What can hang from each mark:
V: W X Z
G: Z
X: K S Z
W: F G S X Z
H: F G W Z
F: K Z
S: G K V W
K: F V
Z: H X

Each row was made from one small tree. The marks that hang from a mark follow it in brackets, in alphabetical order. Every link used is in the known rows. Write each row's tree.
Each row is shifted at random along 3 fixed directions that mean nothing.
Known rows:
S{G K{F}}: -0.14  0.74  -0.64  1.90  -1.86  0.43  2.31  -2.47  -1.22  0.08  -2.97  -0.10  3.92  -0.66  -3.31  0.17  -2.22  -0.16  -0.34  0.13  -3.90  -0.58  2.60  -0.87  2.78  0.33  3.89  0.06  1.93  1.41  -0.47  -4.24  -0.38  2.15  3.20  1.19  -0.38  -0.55  -5.32  1.76  -0.43
G{Z{H X{K{V{W}}}}}: 4.31  -0.85  0.07  1.67  -0.13  -2.43  2.01  -1.86  5.25  -0.45  1.71  -1.40  -0.89  2.12  3.08  -1.57  0.23  -1.62  0.55  -4.06  2.67  0.79  -2.13  2.90  -0.02  -0.26  1.19  0.32  -0.55  -2.59  3.99  1.27  -1.85  -1.45  1.50  2.42  0.24  2.67  0.66  -2.27  0.16
H{W{S{V} Z}}: 2.24  -3.16  3.81  -0.13  -2.05  -1.00  0.16  -2.38  1.83  -1.26  -0.42  -0.94  -0.84  0.71  0.42  -1.65  1.32  -1.41  -1.33  -0.77  1.09  2.99  -3.58  -0.19  -0.89  0.97  -1.41  -1.81  0.98  -0.58  1.90  4.78  -0.49  -3.49  -4.39  1.49  0.10  2.22  4.99  1.99  1.99
S{G V W{Z}}: 2.65  0.67  0.52  1.19  -0.45  0.31  1.48  -1.71  2.73  2.31  -2.55  -0.71  1.84  -1.45  -2.93  -1.63  -1.10  -1.65  0.37  2.58  -0.61  1.46  -0.72  1.48  0.70  -1.25  0.27  -0.51  1.38  0.91  -1.04  1.80  0.86  -1.17  0.77  0.79  0.93  -2.40  -0.15  1.21  -0.53
V{W{F{K} X{S}} Z}: 0.48  3.72  -3.21  3.02  0.30  0.47  4.97  -0.62  3.29  2.30  2.89  -0.64  2.59  -2.50  0.37  0.01  -0.91  -1.18  0.84  0.76  0.74  -0.83  0.57  3.76  5.84  -1.59  3.39  0.45  -1.10  -3.04  0.21  -0.54  1.06  -0.23  4.79  1.31  1.63  0.15  -2.06  -2.16  -2.31
W{G X Z}: 1.07  1.47  -0.92  1.06  -0.15  -0.20  1.55  -2.42  1.77  -0.83  0.60  0.72  1.09  -1.14  -0.19  -1.70  -1.69  -0.47  1.35  -1.11  -1.25  -0.30  -1.43  -0.17  3.84  -0.87  0.52  -0.25  -1.68  -1.08  0.05  2.46  -0.81  -1.60  2.81  2.37  0.22  -1.44  1.43  -1.62  -1.61
Z{H X{K{F V} S}}: -1.00  0.58  -0.33  -0.21  2.21  0.20  3.75  -1.08  3.24  -1.10  1.14  -0.47  0.80  0.28  2.83  1.33  0.24  0.97  0.73  -1.56  1.32  -1.40  -1.87  0.92  2.79  -3.58  2.86  -1.12  0.46  -3.62  2.83  -1.12  2.05  1.48  4.19  1.79  1.79  1.13  -5.92  -2.82  -2.31
S{G K V{W{F} X Z{H}}}: -0.54  0.29  -0.71  5.03  -3.20  -0.91  -2.25  -2.07  1.54  2.00  -3.00  1.31  1.77  -2.73  -5.93  -1.90  -2.06  -0.24  -2.47  -0.91  -4.51  1.37  5.51  1.62  -0.15  2.41  5.01  -0.30  2.89  2.81  -0.60  -3.16  0.87  -0.99  2.26  -3.04  -1.12  -0.03  -1.15  4.16  2.55
V{X{S{W{F}} Z{H{G}}}}: -2.23  -0.30  1.92  0.12  0.69  0.82  -0.74  -2.24  1.54  -1.50  -2.53  -2.38  -0.75  -1.34  -2.01  0.54  0.51  3.26  -4.76  2.23  -1.18  0.77  0.17  3.00  -0.14  -0.30  0.80  -3.23  1.53  0.10  -1.11  -0.37  3.51  -0.64  0.78  0.05  -1.32  -0.01  1.23  1.48  0.39
W{F X{K}}: 0.63  -3.73  3.57  2.26  -3.51  -1.53  -3.62  -4.27  0.04  -5.04  0.52  -0.48  -2.61  1.24  1.49  -0.50  1.36  -0.63  -2.09  -3.41  -3.20  2.79  0.87  -1.31  -0.96  2.62  2.47  -0.98  2.05  -0.33  2.68  -0.23  -3.47  -1.70  -1.35  0.27  -1.99  4.57  3.64  1.66  3.19
W{F{K} S X{Z}}: -5.37  0.21  2.00  -0.31  -0.51  -0.54  -1.52  -1.70  -0.01  -4.49  -2.05  -0.13  0.58  -1.83  1.80  0.40  1.25  0.16  -2.67  1.51  -1.56  1.67  0.37  -1.79  1.33  -0.63  -1.05  -2.65  0.40  -2.06  0.44  0.35  2.62  0.22  1.86  -0.37  -1.11  0.39  1.74  0.73  1.27
V{W{G} X{S{K}}}: -0.59  -1.91  3.59  -1.51  1.23  -1.28  -1.31  -2.69  3.32  -2.21  -0.99  0.55  -2.95  1.35  0.83  0.47  0.78  -0.26  -0.71  -3.48  1.77  3.66  -3.99  4.17  0.62  -0.52  -1.89  -1.49  1.42  -3.08  0.23  5.36  -0.23  -0.38  -3.62  -1.76  0.78  1.77  4.41  1.93  0.31
S{G V W{F Z{X{K}}}}: 1.56  1.60  -1.04  3.51  -1.56  0.81  0.80  -1.89  3.24  1.56  0.64  0.36  1.96  -3.55  -1.87  -1.61  -1.43  -2.07  -0.15  3.32  -1.58  0.24  1.37  0.32  1.65  -2.07  2.24  0.49  1.44  0.02  -1.14  -1.23  0.90  -1.84  4.54  0.40  1.29  -2.67  -1.50  -0.56  -1.03
F{K{V{X{S{G}}}} Z}: -2.67  2.17  1.81  -1.86  3.82  -0.84  3.72  -0.46  1.57  0.16  -3.35  -0.87  3.35  0.79  0.29  -0.85  0.18  0.16  -1.37  -1.41  1.34  1.74  -0.31  -0.29  2.81  -3.16  -0.72  -2.11  -0.20  -0.86  -0.64  1.03  2.94  3.06  1.08  -1.32  0.60  -0.28  -2.23  0.86  -0.95
K{F{Z{X}} V{W}}: 3.07  -1.22  2.38  -0.76  0.00  -1.87  3.49  -3.11  3.04  0.03  -0.74  -0.66  -0.64  1.80  3.26  -0.60  1.84  -1.65  -0.80  -3.07  3.59  3.70  -1.28  2.79  -0.32  1.49  2.16  0.64  0.80  -0.33  3.83  1.63  -0.69  -0.35  -2.72  0.80  -1.37  4.69  1.95  2.93  2.00
W{G S Z}: -0.41  -2.98  2.43  -2.46  -0.85  -1.91  -1.70  -2.72  0.60  -3.18  -2.76  0.40  -1.38  0.27  0.48  -0.11  0.70  -0.52  0.70  -2.47  -0.23  1.81  -4.66  -0.22  -0.07  1.06  -3.18  -1.38  -0.23  -1.80  0.16  6.08  -0.77  -3.02  -2.85  0.88  -0.84  0.83  6.41  2.38  1.46
W{F{Z{H}} G S{V} X{K}}: 0.57  -0.16  -2.80  3.17  -1.05  -0.53  1.39  -2.15  3.93  -0.09  3.31  0.70  1.77  -2.50  0.60  0.09  -2.15  -2.71  2.22  -2.15  -1.65  -2.35  -1.68  -1.44  3.18  -0.61  2.38  0.83  -1.05  -2.83  -1.08  2.65  0.18  -3.54  5.42  0.77  1.56  0.57  -0.30  -2.01  -1.90
X{K{F} Z{H}}: 7.63  -1.51  -2.42  2.36  -0.45  -1.17  5.13  -1.96  6.34  0.35  4.75  -2.96  -0.21  1.66  4.01  2.72  -1.10  -2.15  2.89  -4.72  1.61  -0.25  -3.32  3.18  3.17  0.71  5.14  1.88  -1.17  -1.55  1.81  0.56  -4.16  -1.54  2.89  4.07  -0.05  4.59  -2.60  -3.54  -0.61
F{K{V{W{G} X Z}}}: 3.02  2.33  -2.28  2.39  0.52  -1.07  5.09  -0.67  3.04  2.78  1.98  0.32  1.38  0.39  0.87  -1.32  -1.36  -2.28  2.02  -4.74  2.31  0.92  -0.49  2.74  4.43  -0.53  3.07  0.48  -1.49  -1.66  1.48  1.48  -1.69  0.79  0.94  -0.18  0.90  1.82  -0.87  -0.43  -1.32
G{Z{H{W{S}} X{K{F V}}}}: -3.65  -1.45  3.57  -0.99  -0.70  -1.25  -0.06  -2.05  -0.43  -4.03  -3.40  -0.95  0.35  0.40  0.80  -0.69  1.77  1.70  -4.46  -0.67  0.56  0.60  0.36  -1.32  -2.85  0.22  -0.49  -3.03  1.39  -1.32  2.74  -0.77  2.42  -0.54  -0.60  0.77  -1.44  2.61  0.82  1.90  1.89
W{G X{K{V} S} Z{H{F}}}: -1.11  0.80  -0.01  -1.16  2.19  -0.59  0.97  -1.85  3.29  -2.90  -0.09  -0.20  0.53  -1.16  1.77  0.80  -1.04  0.06  1.17  -1.61  1.76  -1.17  -4.58  0.56  3.82  -3.60  -1.06  -1.91  -1.62  -4.98  -0.48  4.92  1.32  -1.76  2.42  0.97  1.48  -0.85  1.43  -2.50  -3.24
H{F{K} W{S Z}}: 1.87  -0.23  0.42  2.47  -3.55  0.38  2.88  -1.92  -1.93  -1.48  0.90  -1.36  3.83  -1.41  -0.17  -1.56  -0.28  -1.29  -3.44  0.13  -1.18  -1.12  -0.05  -1.52  3.53  1.03  0.30  -1.85  -0.89  -0.29  0.79  -0.78  -0.99  -2.53  -0.29  1.85  -1.04  0.99  1.81  1.27  -0.40
V{W{X{Z{H{G}}}}}: -0.20  0.40  0.44  1.28  -0.29  -0.89  0.60  -2.19  0.95  -1.58  -1.91  -1.12  -0.26  -0.81  -1.79  -1.25  -0.13  2.33  -3.22  0.07  -1.11  0.27  1.29  2.05  0.50  0.15  1.87  -2.92  0.61  0.88  0.96  -0.26  1.52  -1.00  0.50  1.16  -1.34  1.03  1.45  1.10  0.62
X{K S{V{W{F G}}} Z}: 1.86  0.38  -1.08  3.73  -1.93  0.29  2.67  -1.98  2.08  1.20  2.66  -1.76  -0.17  -2.05  -4.03  2.16  -1.46  -0.17  -0.80  -0.35  -3.69  -0.57  1.36  0.67  1.71  0.64  7.74  -1.64  2.80  -0.13  -2.62  -1.95  0.76  -3.84  2.53  0.63  1.73  3.40  -1.03  0.67  -0.29
G{Z{H{W}}}: 2.38  -1.28  1.10  2.83  -2.57  -0.40  1.55  -2.71  -0.30  -0.98  -1.77  -3.26  2.17  1.23  -2.64  -2.19  -0.62  1.44  -3.63  -1.54  -2.97  -0.75  1.87  0.16  -1.18  3.21  2.08  -1.58  0.33  2.23  1.78  -2.35  -0.83  -1.95  0.30  3.50  -2.50  2.13  0.36  1.27  1.70
H{G W{F S{K{V{X}}}} Z}: 2.17  -0.40  0.85  0.55  -1.07  -0.81  4.27  -2.07  2.28  -0.18  1.23  -1.52  1.39  0.40  1.67  -2.09  -0.67  -1.67  -1.04  0.55  4.87  0.15  -4.32  0.03  3.75  -1.94  -2.01  -0.80  -1.38  -3.97  0.52  3.32  -0.34  -1.24  -0.75  3.03  1.15  0.38  2.23  -1.56  -1.94
W{F{Z{X}}}: -1.03  0.60  0.34  1.27  -0.41  -0.72  1.31  -2.18  1.18  -1.31  -1.31  -1.57  2.53  -0.90  0.71  -1.62  -0.13  0.57  -1.99  0.43  -1.23  0.69  1.99  -0.46  1.91  0.19  1.17  -0.77  0.29  0.15  1.07  -2.12  1.28  0.71  3.18  2.72  -1.90  0.07  -1.29  0.25  0.71
F{K{V{W{G}}} Z{H X}}: 2.37  2.49  -3.16  1.99  2.22  -0.93  5.92  -0.92  4.37  1.09  1.72  0.05  3.74  -0.27  2.65  -1.81  -1.39  -1.63  1.27  -3.95  1.98  -1.41  -0.26  1.21  4.22  -2.04  1.15  1.36  -2.67  -0.77  1.78  0.32  0.25  0.38  3.97  0.77  -0.14  0.28  -2.70  -1.87  -1.73
F{Z{X{K S{W{G}}}}}: 0.68  -1.59  2.66  -0.09  -0.34  -0.74  0.82  -2.47  1.36  -1.92  -0.50  -0.81  -0.72  0.09  -0.62  -0.06  1.35  0.52  -3.08  -1.11  -1.85  0.59  0.35  0.01  -0.21  -0.13  1.08  -1.29  1.91  0.62  -0.48  0.23  0.09  -1.76  -0.63  0.20  -1.05  2.61  1.66  1.80  1.00
X{S{K{F}} Z}: -1.33  1.28  0.75  -0.30  0.25  0.52  3.19  -1.55  1.02  -0.68  -1.95  -2.25  1.86  -0.55  -1.69  2.62  -0.55  1.31  -1.66  1.99  -1.88  0.54  0.58  0.74  3.03  -0.90  3.82  -1.87  2.26  -0.48  -0.95  -3.00  2.47  1.52  2.56  2.23  0.18  0.98  -4.36  0.19  -0.21
X{S{G K V{W{F}}} Z}: 0.72  -0.01  1.04  0.94  -0.04  -0.20  1.08  -1.80  4.73  1.12  -1.55  -1.70  0.27  -1.46  -2.66  1.51  -0.92  -1.11  -0.17  1.92  -0.68  2.16  -1.06  2.72  1.08  -1.09  2.58  -0.67  2.77  -0.91  -2.46  1.18  2.25  -1.40  1.26  -0.20  1.73  0.15  -0.30  1.06  0.01
V{X{S{G K W{F}}} Z{H}}: -0.87  0.46  -0.34  2.03  -0.51  0.58  -0.56  -1.64  3.32  1.27  -1.86  -0.15  1.00  -2.11  -3.22  0.15  -0.97  0.84  -1.99  1.14  -1.99  0.33  1.17  3.98  1.56  -0.03  1.72  -0.06  1.47  -0.09  -1.15  -0.67  1.63  -0.31  2.88  -1.13  -0.61  -1.36  -1.09  1.21  0.22
W{G{Z{X}} S}: 1.33  -2.08  1.26  -2.02  0.23  -1.89  1.07  -1.68  4.02  -1.21  -0.66  -0.60  -1.19  1.12  3.31  -0.83  0.55  -2.10  2.29  -2.44  2.73  0.31  -6.08  1.51  0.51  -0.64  -3.81  -0.01  -1.64  -4.62  1.11  6.49  -0.57  -1.64  0.25  2.73  0.95  0.11  3.84  -1.42  -1.46

Which tree is each row?
3.78  0.12  -1.44  2.03  -0.68  1.60  4.42  -2.94  2.96  1.96  2.32  -2.41  1.64  -1.03  -1.35  0.99  -1.30  -1.23  0.60  0.74  -1.27  -1.34  -2.01  2.79  3.28  0.57  2.73  1.34  0.11  -0.87  -1.85  1.00  -0.39  -2.76  2.38  2.90  0.44  0.67  0.06  -0.24  -2.00
X{S{W{F{Z} G}}}
-4.51  2.57  1.63  -1.83  3.17  1.02  2.83  -0.29  1.94  -1.12  -2.47  -0.60  2.49  -2.62  -0.92  -1.42  -0.55  2.19  -1.38  3.19  1.92  -0.08  -1.98  -0.40  2.43  -4.98  -2.89  -3.65  -0.10  -2.50  -1.58  3.13  5.60  0.36  1.32  1.88  1.93  -3.57  -0.87  -1.16  -2.83
H{W{G Z{X{S{V}}}}}
-0.90  1.33  -0.59  0.47  -1.01  -0.92  0.69  -1.71  0.89  0.07  -1.60  1.55  2.00  -2.05  -2.80  -0.87  -1.25  -0.78  -0.31  1.53  -0.89  0.71  -0.98  1.36  2.71  -1.10  -0.45  -1.03  1.04  -1.20  -0.53  1.02  1.21  -1.53  1.48  0.34  1.15  -2.03  1.18  1.38  -0.10
V{W{S{G K} Z}}
0.12  -2.15  2.86  -1.82  -0.51  -1.64  0.60  -2.47  3.04  -2.07  -0.39  0.58  -2.77  0.55  2.19  1.76  1.48  -1.69  0.38  -1.62  1.43  2.62  -3.73  -0.02  -0.35  -0.58  1.56  -1.05  1.31  -2.70  1.07  4.18  -0.38  -1.67  -0.98  -0.49  0.98  3.47  2.74  1.06  0.59
W{S{G} X{K{F V} Z}}
2.87  0.68  -0.11  3.41  -0.75  1.03  1.65  -2.01  4.38  2.45  2.13  -1.11  0.52  -0.73  0.76  -1.32  -0.99  -2.63  0.55  1.11  1.08  2.05  -1.11  3.15  2.25  -0.69  1.92  -0.02  1.06  -1.93  1.15  1.07  0.11  0.19  2.00  1.31  1.43  -0.62  -1.55  -1.01  -1.46
S{V{X} W{F}}
-0.52  -5.39  5.39  -2.30  0.55  -2.75  -3.36  -3.63  3.83  -4.90  -3.58  -1.45  -2.68  1.94  2.97  0.38  2.85  0.15  -2.02  -4.08  0.73  3.66  -2.55  0.52  -3.67  0.97  -1.72  -0.38  1.49  -0.65  1.56  3.95  -0.33  -1.98  -3.11  -1.44  -2.52  3.99  5.33  3.16  3.86
W{F{Z{H X{K{V} S{G}}}}}
-1.90  3.51  -0.76  1.50  0.71  -0.54  4.88  -0.76  -2.27  0.17  -2.88  -1.48  5.99  0.08  -2.03  -1.75  -1.20  0.64  -2.12  -0.69  -2.44  -0.35  4.43  -3.35  3.74  -1.03  3.18  -2.28  0.38  1.89  0.61  -4.93  1.99  3.21  3.06  1.32  -1.13  0.48  -5.52  1.12  0.12
F{K{V} Z}
-0.24  1.28  -1.11  4.97  -2.65  1.10  -0.31  -2.54  1.50  1.34  -2.68  0.31  4.53  -3.69  -5.05  -2.15  -2.31  -0.86  -3.04  3.55  -5.48  -0.82  5.74  -1.02  0.66  0.06  3.45  0.79  2.82  3.59  -1.43  -5.31  2.32  -0.39  5.42  -0.77  -1.23  -2.82  -4.29  2.17  0.80
S{G K V W{F{Z{H X}}}}
-1.92  -3.92  2.39  0.18  -1.81  -1.81  -3.64  -2.66  1.60  -3.95  -3.57  -0.14  -0.15  -0.44  2.17  -0.76  1.16  -2.17  -0.56  -3.47  -1.55  0.68  -1.45  -1.64  -2.88  1.96  -2.94  0.11  -0.43  -1.65  0.75  3.20  0.26  -2.58  -0.01  -1.89  -1.73  1.48  4.58  2.39  2.32
W{F{K} G{Z{H X}} S{V}}
1.78  1.70  -1.40  4.17  -3.26  0.98  4.92  -0.91  -0.58  1.10  2.71  -2.07  3.00  -3.18  -3.00  -1.53  -2.08  -0.39  -3.29  3.16  -0.96  -3.71  0.91  -2.23  4.45  -2.11  4.61  -3.89  0.46  -1.42  -1.44  -1.62  1.68  -2.23  3.14  3.13  2.29  0.29  -2.16  -1.69  -4.13
H{F G W{S{V} X{K Z}}}
6.96  -0.34  -1.48  5.19  -3.32  1.33  2.66  -3.43  4.30  1.53  4.18  -0.92  0.47  -1.23  0.33  -0.57  -0.98  -3.77  0.08  0.06  -2.50  0.18  0.41  2.22  2.42  1.67  4.20  3.29  -0.48  1.46  -0.06  -0.68  -3.86  -3.23  3.21  0.76  -0.67  1.16  1.27  -0.68  -0.31
S{G W{F{K} X{Z}}}
-1.21  3.37  -1.06  3.73  -2.06  1.49  4.02  -0.15  0.40  1.85  1.01  -1.10  4.71  -3.39  -3.14  -1.41  -2.66  -0.26  -3.65  4.23  -0.83  -1.48  1.65  -0.92  5.24  -2.15  3.09  -3.95  1.30  -1.73  -1.02  -2.71  3.83  0.51  4.04  2.41  1.96  -2.16  -4.76  -0.99  -3.32
H{F W{S{K V{X{Z}}}}}
-2.08  0.37  2.50  -0.29  -0.06  -0.21  1.61  -2.50  -1.24  -0.74  -2.88  -0.13  0.55  1.25  0.01  -0.44  0.43  1.06  -1.91  -1.76  -0.06  2.72  1.07  0.05  0.69  0.72  3.40  -2.52  1.93  -0.35  2.91  -1.63  1.19  2.69  -0.65  0.24  -0.75  2.30  -2.28  2.90  0.83
K{F V{X}}
-2.07  -0.91  3.37  -0.74  0.40  -0.51  2.11  -2.44  -0.21  -2.95  -1.76  -2.93  0.83  -0.11  -0.29  -1.23  1.01  2.08  -4.42  0.62  1.60  0.61  -0.12  -1.53  0.14  -1.85  0.09  -2.96  1.32  -0.76  -0.29  0.21  2.36  -0.31  -1.78  1.56  -0.50  2.22  1.68  1.31  0.15
H{G W{F{Z{X{K{V} S}}}}}
0.11  -2.11  3.05  -1.44  0.25  -0.30  0.59  -2.45  2.89  -1.73  -2.00  0.07  -0.50  0.85  1.65  0.56  1.14  -0.55  -0.14  -0.80  -0.03  1.50  -2.20  1.36  0.85  -1.52  -0.13  0.28  1.58  -1.64  1.27  1.00  0.10  1.09  0.34  0.19  0.54  0.51  -1.21  0.56  -0.28
Z{X{S{G K{F}}}}
-2.28  -0.07  0.36  -2.72  2.87  -0.28  4.12  -1.29  3.43  -1.82  -1.73  -0.81  2.55  -1.08  3.71  0.47  0.26  0.61  -0.32  -0.55  4.11  -0.70  -3.88  1.48  1.75  -2.02  -3.37  -0.55  -1.92  -2.84  0.36  4.21  3.05  0.39  1.17  2.22  -0.61  -0.27  -0.36  -0.30  -1.73
K{F{Z{H{W{G S}} X}}}
-4.36  -0.72  1.55  -1.39  1.30  0.18  0.76  -0.99  0.16  -2.56  -4.28  -1.02  2.40  -0.85  -1.49  -0.69  -0.22  2.90  -2.25  1.12  -0.06  -0.89  -1.92  0.03  0.12  -1.83  -3.17  -3.80  0.46  -1.23  0.21  2.30  3.68  0.43  0.13  1.58  -0.29  -1.83  -0.73  1.18  -0.75
Z{H{W{S{G}}}}
-3.28  0.37  2.93  -1.68  1.73  -1.63  0.30  -1.15  1.33  -3.15  -2.42  -1.31  -0.78  0.49  1.67  1.62  0.92  1.80  -2.82  -1.23  1.32  3.56  0.16  0.93  0.67  -1.09  1.12  -3.89  1.66  -1.55  0.32  -0.10  1.54  2.63  -0.16  0.20  -0.84  2.46  -0.91  0.82  1.11
V{X{K{F} Z}}
5.45  -0.61  -2.45  2.13  0.27  0.44  7.09  -0.87  5.63  3.13  4.16  -2.34  1.24  -0.24  0.64  2.54  -1.63  -2.04  3.57  -3.36  2.01  -2.15  -3.72  2.86  3.61  -1.03  5.12  1.28  -0.53  -2.83  -0.74  2.66  -1.36  -2.27  1.96  2.51  2.84  3.52  -3.62  -2.53  -3.03
X{K{F} S{V{Z{H{W{G}}}}}}
-4.33  3.37  -0.67  -1.25  3.33  -0.28  4.02  0.30  1.64  -1.87  -0.94  -0.50  2.88  -1.06  3.20  0.50  -0.46  1.26  0.53  1.30  2.71  -0.53  -0.51  0.05  4.52  -5.62  -0.18  -2.73  0.11  -4.51  1.28  -1.48  3.30  5.04  5.20  3.09  1.80  -1.87  -7.24  -3.60  -3.43
Z{X{K{F}}}
